Below are the code and all the weights of a small trained network. Each question names an input and a target symbol and asks about switching units off, where a switched-off unit gives its printed mean instead of its output.

import numpy as np


def w(rows, s, z=0):
    codes = np.array(rows[::2]) - 128.0
    scale = np.full(codes.shape[1], s)
    scale[-1] = z or s
    return codes * scale


def f(y):
    return np.maximum(y, 0)


def softmax(a):
    e = np.exp(a - a.max(-1, keepdims=True))
    return e / e.sum(-1, keepdims=True)


def log_softmax(a):
    a = a - a.max(-1, keepdims=True)
    return a - np.log(np.exp(a).sum(-1, keepdims=True))


def net(x, mask):
    ids = ['ΔΘΛΣΩβγζξ'.index(c) for c in x.split()]
    T = len(ids)
    res = E[ids] + P[:T]
    u = 0
    for l in range(2):
        r = res
        for j in range(2):
            rows = slice(2 * j, 2 * j + 2)
            q, k, v = (r @ M[l][rows].T for M in (Q, K, V))
            z = softmax(np.where(np.tri(T) > 0, q @ k.T / 2**0.5, -1e9)) @ v
            o = O[l][rows]
            res = res + np.where(mask[u + j], z, o[:, -1]) @ o[:, :-1]
        u += 2
        y = f(res @ A[l][:, :-1].T + A[l][:, -1])
        res = res + np.where(mask[u : u + 16], y, B[l][:, -1]) @ B[l][:, :-1]
        u += 16
    return log_softmax(res[-1] @ U[:, :-1].T + U[:, -1])


Q, K, V, O, A, B = {}, {}, {}, {}, {}, {}
E = w([
[51,99,157,37],'Δ',
[120,75,240,224],'Θ',
[251,49,151,12],'Λ',
[123,71,34,239],'Σ',
[95,91,58,42],'Ω',
[168,243,156,163],'β',
[178,61,136,234],'γ',
[146,67,125,62],'ζ',
[231,69,71,124],'ξ',
],0.014)
P = w([
[197,67,201,89],'0',
[163,133,126,155],'1',
[123,138,79,183],'2',
[102,155,33,208],'3',
[91,159,14,220],'4',
[86,136,29,245],'5',
[82,128,21,253],'6',
],0.0037)
Q[0] = w([
[115,87,149,186],'L0H1',
[76,136,83,105],'L0H1',
[50,141,223,72],'L0H2',
[113,152,107,2],'L0H2',
],0.018)
K[0] = w([
[97,96,129,177],'L0H1',
[111,177,152,136],'L0H1',
[81,43,177,136],'L0H2',
[107,9,95,41],'L0H2',
],0.015)
V[0] = w([
[173,251,119,139],'L0H1',
[69,100,127,60],'L0H1',
[163,71,117,198],'L0H2',
[108,162,254,127],'L0H2',
],0.0085)
O[0] = w([
[190,171,254,237,62],'L0H1',
[130,95,54,197,3],'L0H1',
[145,17,107,246,237],'L0H2',
[114,104,180,88,74],'L0H2',
],0.0067,0.0046)
A[0] = w([
[104,101,172,130,87],'L0N1',
[207,86,37,105,113],'L0N2',
[82,131,39,100,62],'L0N3',
[19,154,42,172,1],'L0N4',
[85,150,150,153,239],'L0N5',
[104,184,105,144,168],'L0N6',
[120,173,42,188,140],'L0N7',
[190,144,68,218,113],'L0N8',
[123,130,198,97,162],'L0N9',
[128,77,208,247,107],'L0N10',
[88,176,106,194,96],'L0N11',
[109,211,188,190,73],'L0N12',
[41,201,157,127,215],'L0N13',
[136,151,75,156,116],'L0N14',
[66,101,127,93,149],'L0N15',
[138,128,122,186,116],'L0N16',
],0.011,0.0049)
B[0] = w([
[164,180,162,156,137],'L0N1',
[173,210,177,219,251],'L0N2',
[110,142,29,91,148],'L0N3',
[178,123,173,21,138],'L0N4',
[162,68,80,98,154],'L0N5',
[16,94,189,169,141],'L0N6',
[185,144,188,30,177],'L0N7',
[117,96,157,222,224],'L0N8',
[186,148,79,99,146],'L0N9',
[60,185,151,57,206],'L0N10',
[54,3,119,145,140],'L0N11',
[159,72,33,128,152],'L0N12',
[167,36,133,185,154],'L0N13',
[198,155,195,93,158],'L0N14',
[92,159,64,199,142],'L0N15',
[105,65,167,85,167],'L0N16',
],0.0077,0.013)
Q[1] = w([
[138,254,169,159],'L1H1',
[168,139,55,148],'L1H1',
[208,72,67,166],'L1H2',
[100,155,199,93],'L1H2',
],0.0066)
K[1] = w([
[165,230,201,103],'L1H1',
[169,223,2,194],'L1H1',
[175,115,114,128],'L1H2',
[183,110,174,63],'L1H2',
],0.0076)
V[1] = w([
[164,241,55,133],'L1H1',
[74,3,110,124],'L1H1',
[112,62,121,117],'L1H2',
[132,141,115,162],'L1H2',
],0.011)
O[1] = w([
[62,86,161,116,56],'L1H1',
[151,245,107,164,1],'L1H1',
[186,130,143,172,51],'L1H2',
[75,77,101,140,229],'L1H2',
],0.012,0.0045)
A[1] = w([
[123,144,64,21,1],'L1N1',
[126,104,152,2,135],'L1N2',
[152,122,45,71,122],'L1N3',
[117,111,129,155,147],'L1N4',
[112,166,73,127,123],'L1N5',
[144,127,171,155,97],'L1N6',
[50,82,128,106,155],'L1N7',
[150,138,136,69,142],'L1N8',
[140,103,136,82,180],'L1N9',
[114,157,144,162,162],'L1N10',
[135,178,130,145,86],'L1N11',
[127,105,101,141,213],'L1N12',
[110,196,160,83,157],'L1N13',
[198,144,107,100,178],'L1N14',
[94,165,74,114,2],'L1N15',
[94,119,191,114,62],'L1N16',
],0.015,0.0058)
B[1] = w([
[207,188,154,191,156],'L1N1',
[183,151,85,83,194],'L1N2',
[90,180,109,169,166],'L1N3',
[81,141,146,149,209],'L1N4',
[111,79,138,113,160],'L1N5',
[106,146,149,160,225],'L1N6',
[148,181,128,132,254],'L1N7',
[101,106,181,104,148],'L1N8',
[87,135,72,124,209],'L1N9',
[114,187,149,67,184],'L1N10',
[106,132,137,120,191],'L1N11',
[83,163,109,109,229],'L1N12',
[98,91,164,74,157],'L1N13',
[153,77,129,135,209],'L1N14',
[157,46,101,253,145],'L1N15',
[150,114,136,115,179],'L1N16',
],0.011,0.0093)
U = w([
[109,245,190,163,96],'Δ',
[196,103,60,142,144],'Θ',
[152,178,57,88,92],'Λ',
[164,125,42,212,2],'Σ',
[68,161,194,8,105],'Ω',
[197,42,57,15,215],'β',
[252,80,112,124,158],'γ',
[57,37,195,180,95],'ζ',
[2,151,10,65,209],'ξ',
],0.0072,0.0083)

Each question gives the input, a string of symbols that net reads in full, and the target symbol t.
The units are the heads (2 rows each of Q, K, V and O) and the neurons (one row each of A and B). Each row of codes is followed by its name. A weight is (code - 128) times the scale printed after its matrix; where a second scale follows, it is the last column's (O, A, B and U).
mask holds one flag per unit, layer by layer, with each layer's heads first. A switched-off unit (its flag False) gives its mean, the last column of its rows in O or B, instead of its output. The means were averaged over made-up inputs and are rounded, as every weight is.
A unit's drop is (log p(t) with every unit on - log p(t) with that unit switched off) / (log p(t) with every unit on - log p(t) with every unit switched off).
The circuit of an input: a set's keep is (log p(t) with only the set's units on - log p(t) with every unit switched off) / (log p(t) with every unit on - log p(t) with every unit switched off). Starting from the 12 units with the biggest drops (on a tie, the unit counted first), units are removed one at a time, each time the one whose removal leaves the highest keep (on an exact tie, the one counted first), for as long as the keep stays at least 0.8.
units of the circuit, in order: the units of the circuit, biggest drop first
most important unit: the unit with the biggest drop
k most important neurons: the k neurons with the biggest drops, biggest first
heads that matter: for each layer, one digit per head in row order, 1 if its drop is at least 0.15 and else 0, layers parted by /
input Θ ξ γ, target Δ: units of the circuit, in order => (L1H1 L0H2 L0N2 L0N10)
input γ γ γ ξ Θ, target Ω: heads that matter => 01 / 10
input ξ β ξ γ γ, target ξ: heads that matter => 11 / 00
input γ Ω ξ Δ ξ, target ζ: units of the circuit, in order => (L1H1 L0N2 L0H2)
input Σ Δ Θ γ ξ Θ, target Ω: units of the circuit, in order => (L0N10 L1N13 L0N8)
input ζ ξ β γ ξ Ω Θ, target ξ: most important unit => L0N7
input β ξ ξ γ, target ξ: units of the circuit, in order => (L0H2 L1N14 L0N2)
input ξ Θ γ, target Δ: units of the circuit, in order => (L1H1 L0N2 L0H2 L0N10)
input Θ ξ γ Σ, target γ: heads that matter => 01 / 10
input β ξ γ, target β: 2 most important neurons => (L0N8 L1N2)
input ξ ξ β, target ξ: 3 most important neurons => (L0N2 L0N8 L0N12)
input γ Δ ζ, target ξ: heads that matter => 10 / 11
input γ β Δ, target γ: 2 most important neurons => (L0N2 L0N13)
input Σ Δ Ω Δ, target Σ: most important unit => L1N15
input ξ ξ ζ Ω, target Λ: 2 most important neurons => (L1N1 L1N2)
input β ξ Θ, target β: 2 most important neurons => (L0N8 L0N9)
input ξ γ β, target ξ: 3 most important neurons => (L0N2 L0N12 L0N8)
input γ Θ β, target γ: heads that matter => 00 / 11
input ξ β ζ ξ Λ ξ, target ξ: 2 most important neurons => (L0N7 L1N9)
input ξ γ ξ Σ ξ ζ, target ξ: most important unit => L0N2
input γ Θ ξ γ ξ β ξ, target ξ: 2 most important neurons => (L0N2 L1N9)
input ξ γ Λ γ Θ Δ ξ, target ζ: 2 most important neurons => (L0N2 L0N8)
